What each symbol does to the units:
hs: ~>qs, %>cq, §>fl
tt: ~>nt, %>cc, §>qt
fd: ~>tt, %>hf, §>ld
ns: ~>fj, %>tz, §>jj
dt: ~>nm, %>lh, §>gs
mb: ~>bt, %>qf, §>gj
dn: ~>rr, %>mf, §>hg
hg: ~>dc, %>qq, §>ms
dq: ~>ll, %>bc, §>zn
qs: ~>gs, %>mg, §>fl
lz: ~>qf, %>cr, §>tp
ld: ~>lz, %>nm, §>bt
bt: ~>mg, %>qh, §>nm
gm: ~>rd, %>pm, §>ll
bp: ~>tj, %>nr, §>sq
bd: ~>hg, %>rc, §>dp
tz: ~>gm, %>tr, §>jj
tj: ~>md, %>nl, §>zn
rt: ~>tm, %>lj, §>ns
gd: ~>hf, %>mq, §>mg
nt: ~>jr, %>dh, §>fd
sf: ~>cq, %>ms, §>rt
nl: ~>sq, %>tt, §>tp
qt: ~>fd, %>tp, §>fd
tl: ~>cr, %>hb, §>qs
zz: ~>mq, %>ph, §>tj
cc: ~>bp, %>mq, §>gd
dr: ~>qb, %>cq, §>dn
mg: ~>ld, %>gj, §>qs
dc: ~>cn, %>mf, §>sf
rc: ~>qq, %>dn, §>dr
hb: ~>qq, %>rr, §>ng
hf: ~>cc, %>bt, §>ld
lj: ~>jl, %>jj, §>tz
tm: ~>rt, %>jl, §>tb
dh: ~>md, %>ld, §>hf
pc: ~>jr, %>md, §>mq
ph: ~>bp, %>mc, §>nl
tp: ~>zq, %>cc, §>cr
fj: ~>rt, %>tb, §>tb
jr: ~>pm, %>zz, §>mt
dp: ~>ms, %>mn, §>rc
qq: ~>dt, %>rr, §>qb
sq: ~>ph, %>nt, §>nr
jj: ~>gb, %>dq, §>tr
fp: ~>gm, %>jr, §>fr
mn: ~>jj, %>zt, §>ll
tb: ~>lj, %>mq, §>gb
pg: ~>tp, %>cr, §>tl
pm: ~>fr, %>fr, §>pc
dg: ~>mf, %>hs, §>mm
gs: ~>tl, %>mb, §>cr
gh: ~>bc, %>qm, §>gm
zn: ~>zt, %>dn, §>bc
fr: ~>nl, %>mt, §>jr
qh: ~>dc, %>tp, §>lz
qm: ~>fp, %>pc, §>pm
ll: ~>fr, %>pc, §>zt
cq: ~>sf, %>gm, §>tm
qb: ~>rc, %>sl, §>rr
cn: ~>fl, %>ms, §>hg
fl: ~>mm, %>bd, §>dc
cr: ~>pg, %>hs, §>gs
md: ~>zz, %>sq, §>bp
rr: ~>dr, %>sf, §>sl
mf: ~>lh, %>fl, §>lh
gb: ~>tz, %>dp, §>mn
zq: ~>bd, %>mf, §>pg
mm: ~>lh, %>hg, §>bd
ng: ~>dt, %>mm, §>dg
mq: ~>mt, %>mb, §>ld
sl: ~>dn, %>rt, §>sf
mc: ~>rd, %>qt, §>tt
bc: ~>pb, %>fp, §>rd
nm: ~>mb, %>lz, §>fd
lh: ~>dg, %>dc, §>fl
pb: ~>ph, %>gm, §>cq
nr: ~>nl, %>fd, §>nt
tr: ~>mn, %>zn, §>dq
jl: ~>ns, %>rd, §>tb
ms: ~>bd, %>qb, §>pg
gj: ~>nm, %>cn, §>qf
qf: ~>qh, %>pg, §>zq
zt: ~>dq, %>mt, §>qm
rd: ~>cq, %>md, §>gm
mt: ~>pc, %>tj, §>zz

The rows follow the links: the fewer symbols apart two units are, the more alike their rows tend to be.

Each row is also shifted at random along 8 hidden directions that mean nothing.

Rows with their units:
[-619  -25  270   43 -219   38  -80  355  -96 -188 -115 -414 -160 -222  -45 -373 -319  270  312  318   48  158  632  193  -90  264 -384  230  249  246 -483   -9 -367 -434  361  556  324   54 -482   18  -16   59   12  187 -253  143] -> dg
[-673  -82 -225  -46 -167  230  525  -40    7 -142 -123 -185 -194  -98   99 -347 -333  242  123  260   59   51  539  205  141  104  102  377   -9  237  -51   49 -370 -663  133  244  -44  110   33 -173   29  374  -55   34 -351  -82] -> mm
[ 401  -89  414   -6 -203  -55 -305  468 -916   24 -138 -144 -505 -382   86  270  -34  292 -118  -20 -191   99  -27 -487 -170 -234 -327 -252 -231 -236 -333 -466  120  456  285 -171  244  223  386 -149  110 -117 -248  133  194  175] -> tb
[-307  -91  461 -227  -34   -6 -302  214 -417 -232 -155 -118  -66 -174    8 -154  175   -2  322 -263  -57  166   93  101  -85   76  -17   18   62   28 -327 -115  -33   70  304  152  436   38 -139   81 -137  155    0  145 -195  209] -> tl
[ 233  101 -191  204   99 -262  151  -13 -290  135 -149 -196   97   80  137  127  160  331 -122   83  124  -19   69 -144 -183   13 -303    7  -40  -85   55  -21   47 -400  239 -438 -190  186  297   57   15  201  -87  148 -331 -318] -> mt
[ 288 -140 -158  -78  -15  149  403  161  440  -64  122   90 -279 -264  406 -261  -28  394  318  213  -61  125  -68 -101   92 -119 -101  190    4  -82  -84  -63    5  -19  -99  252   16  146  -50   97  370 -178 -200   97  210  -19] -> gj
[ 350  288  304  737  205 -143 -389  387 -259   47  -17 -393  342  131   73   36 -121  398  122  404   69  -95  288 -116 -435  343 -763  318  431   55 -141  111 -257  -71  272  -22 -110  113 -292  421   79  -14   55  407 -501  -56] -> qh
[ 114  -82   35 -341   56 -180 -194 -143  553   91  180  149   78  178  -19   42  243 -104  -45 -229  103  183 -444  -40 -271  351  123 -241   94 -112  -14    6    9 -116   59   -2  224  -17 -347   98 -152 -193  317 -101  236 -217] -> qm
[ 500 -351  -91 -350  -83  -14  295 -364 -347 -150 -134  367  -49  103   70  -17  436 -201 -169 -466 -119  -30 -273 -198  244 -242  509   83 -166   18  191    4  272  222  -90 -360   44   60  774  -97 -160  260  109  -86 -141   29] -> mg
[-807 -198 -166 -544 -163  107 -320  -91  382 -245  182  411  -85 -123 -148  168  219 -369 -232 -328  105  100 -591   93  275 -253  332 -511   19  -41  461  -21  246  318  -15  -97  140  148 -253 -301  122 -123   93 -203  267  208] -> bp
[-777  -70 -125 -231 -126  -83  215   68 -176 -124 -235 -155  -77 -138   70  -13   78  114   83 -109  145  107  115  111  105  -57  110  -10 -129  -19  -17  -88   46 -222  444 -105   91  298  142 -261  -31  259 -100  109 -284   71] -> tj
[ -90  202 -226  145  -41  199 -167   27  464   97  317  224 -168 -180  148  115 -122  190  -11  204 -111   58  -33   42  160 -177 -214 -213  -52 -165  129   55  -73  129 -303  227 -332  -21 -352  149  249 -295 -129  -53  419  -50] -> dp
[ -83  128 -149   14   -3 -223  498  301 -155   69 -292 -646 -208 -184  185 -178 -173  423  418  304   87   38  484   72  -59  -51 -241  191 -174   57 -433 -183  -21 -386  306  248   16   58   64 -177  189  114 -225  107  -71   -1] -> zz
[ 266  -34 -405   58   13   16  584 -274  126  -11 -103  105  148  145  -11  -74   -4 -229  -58  -26   71 -343  -60   59  377 -259  320  210 -163  119  317  188  281  188 -280 -105 -331 -117  422 -166   64   -8  -80 -135   52  132] -> fd
[-113 -365  148 -722 -382  224 -221   35  565 -238  271  539 -403 -397  -77 -118  118   -7   76 -271 -125  146 -521  114  241  -74  217 -323  131 -174   89  -88   66  281  -62  381  498   37 -436  -77   14 -271   61 -149  439  127] -> fl
[1087  180  243   65   15 -511 -475  351 -479  225  -19 -218 -116 -164 -141  318  222  277   87   83  -89 -154  -73 -170 -216  -77 -624 -320  -72 -310 -346 -296  347  577  119  114  118 -256  -23  123 -112 -405  -91  109  377   37] -> fr
[  31  105   88  138   99  -55 -114 -197  171  121   77   -7  230   98 -105  110  -31  -30  -31  -24  -60   56   42  125  -12   54   93   79   29 -109  -43  180 -137  -78 -128 -114 -153  -22 -177  166 -171  173  198  -50 -214  -89] -> rc
[-172   23  270   31 -229   89 -301  350 -163   76  -70   19 -201 -272  108   17  -92  127   61    1  -77  131  156  -82  -15  -20 -278 -191  -47 -125 -385 -196   45  305  216  282  160  124 -104   32   30 -325 -267  104  319  165] -> tz
[ -99  174   39 -144  -12  181  -93  266 -258  102   77 -385 -561  -27  -66  125 -394 -258   66  210 -182  122  262 -156  -86 -165  161 -204 -207  284 -359 -397 -211  320 -210  620  135 -363   -6 -331  270 -236   59 -235  722  253] -> jl
[-288  -78 -115  -97  177   25  264  -47  153   46   99 -107  -90  103   47 -112 -105  -45  -20   56  151  103    1  -90 -223  295  123   53 -134   21  -54  -97 -141 -359   85    6   49  -12  -28  -94  -98  -32   50   34   86 -135] -> gm
[   9   97 -270  340  268  -49  300  -22   26  109   39  -98  131  103    2 -133 -129  132  -40  399  121 -129  262  -26  -97  151 -294  154  -57   10   47    2   32 -319  -78  -12 -252 -140  123   41  -60 -116 -174  168   18 -206] -> gh
[ -89  136 -105  -55  -54 -131  -53   57  -71  214 -178 -132   60   93 -100    9   17  -65  176   58  -84  -28  360  217  105   69    1  -31 -116   71 -274 -116   71  195   42  556   24 -366   48   -5 -252 -151   -9   19  245   59] -> ll
[-582 -131 -382 -366  -18    7 -304    3  426   37  121  446  122  -21 -339  213  211 -329 -136   95  -86    2 -302  307  413 -416  162 -496  100   50  504 -127  360  420 -251  369   97 -244  -27 -170  -47 -211  -79  -48  355   24] -> jr

Where do the symbols, taken in turn from left to right, take each start?
Answers are names.
[  76  280 -295  327   14   85  -51 -105 -119  214  -24   46   70   97   56  152  -73    7 -133  166  -59 -151  312   53  176 -121 -146  -90 -135   44   62   77   47  146 -209  145 -446 -193  204  104   -3 -152 -161  -23  242  -82]
~ § % % % % => fl
[-715  242  -90  188  -44  323 -259  203  136   21  196 -191 -343  -84  312   58 -298  160  -80  264   30  321  314 -170 -171   77 -236 -204  -35  114 -166  -88 -385 -213   57  275 -250  177 -372   66  363 -188  -33   27  365   -6]
% ~ ~ ~ % % % § ~ => tm
[ 747  -53   30  205  -32 -320 -275  -39  162  174 -136  219  454  178 -100  154  364  -35 -194 -117  -33 -112 -359  -61   10 -173 -239 -165  316  -76  183  195  385  191  -56 -359    6   84  163  257   11 -106   16   50 -181 -144]
~ % § § ~ % % => pm
[-303 -177 -138 -243  -58  124  232 -112  164 -177   30  253   13  -32  -41  -27   66 -228  -56 -196  105 -146 -318   24  250  -99  379   13  -85  -34  315   38  177  312   -7  -97   -2   94   93 -230   -1  -37  -24  -71   70  249]
§ % ~ ~ § % => nt
[ 253 -190  186   16  -26 -141   39 -191 -542  -44 -150  146  108 -161  -42  118  215  153 -139 -250 -118  -14   31  -49  129 -165   48  102 -212 -307    4   35  158   13   89 -571  -38  174  438    7 -347  391  -82  110 -498  -52]
% ~ § % ~ % § ~ ~ => sf
[-653  -94 -429 -128  -28   43   63 -175  216  -79  -81   73  181  240 -272   42   -2 -592 -123   66  -11  -34  190  253  505 -368  453   23   19  441  280  100  114  286 -240  400 -147 -210  210 -272    7   18  188 -142   92  299]
§ % § % § § § § § => gs
[  10  175  205  -90  -36   59 -204  249 -249   28  -26 -194  -89   18  -92   76  -94   13  325    8 -134  -60  137  163  -52  119   88  163   84   91 -113 -154 -193  374  105  540  207 -269 -138   -4 -111   65  160   31  -18  213]
~ % ~ § ~ => rc
[ 642  306 -114  649  314  -90 -441  -41 -229  102   88  -85  405  447 -109  220   87 -131 -244  312  -47 -223  155  -84 -121  -70 -408   75  318  300  289  206   -8  182 -356  -99 -394 -280  114  340  129  -44  156   79 -133 -111]
§ % § § % ~ => rc
[ 375  260    9   95   99   65  308  210  120  278  -55 -484 -282   82  -50 -131 -529 -157  292  370 -152  -26  364   40  -93  -92  108  106 -131  273 -458 -185 -202   15 -361  610   74 -461  -74 -157  289 -213  -43 -256  565  108]
% § § § § ~ => fr
[ 483  -75 -175 -287  107  -11  406 -251  316   42  278   99 -333  -49  220 -101   76   48  -14 -171  111   15 -332 -272 -190  220  143 -124 -325 -224 -112  -87   55 -149 -108 -155  -47  -46  -46  -64   32 -290   25 -152  552 -163]
~ ~ § % ~ § § § % => qh
[ 219   61  -28  368  169  -53 -120 -190   38   -7    9  168  383   35 -180  -80   37  -77  -92  147  -40 -182  114  228  180 -197 -253  -38  108  -11  175  304  214 -134 -367 -238 -216 -170   -6  230  -26   51 -191    2 -186 -118]
% % ~ § ~ § => ns
[-446  136 -106  134  151  263  -24  277  493  -87  242 -117  -99  -68  283 -139 -179  244  301  378   38  189   40   60 -122  111 -184  112  237  146   63    8 -303 -172  -41  396  -45   80 -497  139  390 -104  -13  149   67    3]
~ ~ % % ~ % => hg
[-305  -22  270   -7  208  -17  -38  -28  407   31  140 -192  173  239 -189 -135 -237 -269   42    4  105  166  -78   45 -385  437  182  146  169   98 -183   55 -342 -380   10    4  263  -31 -432   20 -114   10  310  -74 -106  -87]
§ ~ § ~ § § % % => mn
[-116  -52 -175 -300  -79   99  458 -226  305   59    9   38 -272  -42  375 -223   -1  114  157 -258   69  165    6  -44  -10  245  297   21 -310 -106 -263    4  -84 -291   99   81  -38  113    0  -12  -11  -74   -6 -117  313 -125]
% % § § § % => tj
[ 307   35  114  197  -84 -240 -253  331  -33  -92  -62 -173   45 -173    2   32   66  121  103  151   22  -94   47  -93   77 -195 -470  -75  128  -19 -174  -14  266  433   84  133  -20   39 -177   64  227 -327  -68  101  131  299]
% ~ ~ ~ ~ ~ § => jr
[-143  162   -3  248  142  -76  -92   61 -364  -93    5 -316   44  110 -125  104 -163 -129 -155  120  183 -211  140 -140 -171  168 -122   80  -65  122   17  -15  -84   51  116 -130 -164  -76  -42 -135   -9  -21  129   17  -50  167]
% ~ § § ~ % ~ § ~ => tt
[-800 -401 -335 -470   21  165  332    0   21 -184  152  294 -396 -325  232    2  189  233 -140   -1  112  291 -255 -221   33  -72  170 -165 -291 -238  271 -323  121 -243  271 -215   85  409  302 -320  -26   94 -221  188   52 -136]
~ § ~ % % § § ~ ~ => ph
[ 134   80   96  225  102  -75   89  118  560  236    3  -15  264 -139 -210 -179 -296  -42  326  348 -187  -24  197  380  226 -206 -104  115   76  -96 -242   96   97  129 -386  401   19 -268 -310  149    8 -176 -223   10  129   48]
~ § ~ ~ § ~ % § § => fl
[ 184   61  557   57   38 -245 -717  -27 -178   -3  197 -111   77    2 -141  299  116    8 -159 -236  -58  204  -81 -178 -380  304 -187 -135   85 -230 -266   41 -239   95  165 -290  105  120 -464  221 -286   71  458    9 -223   -2]
§ % § % % § => ns
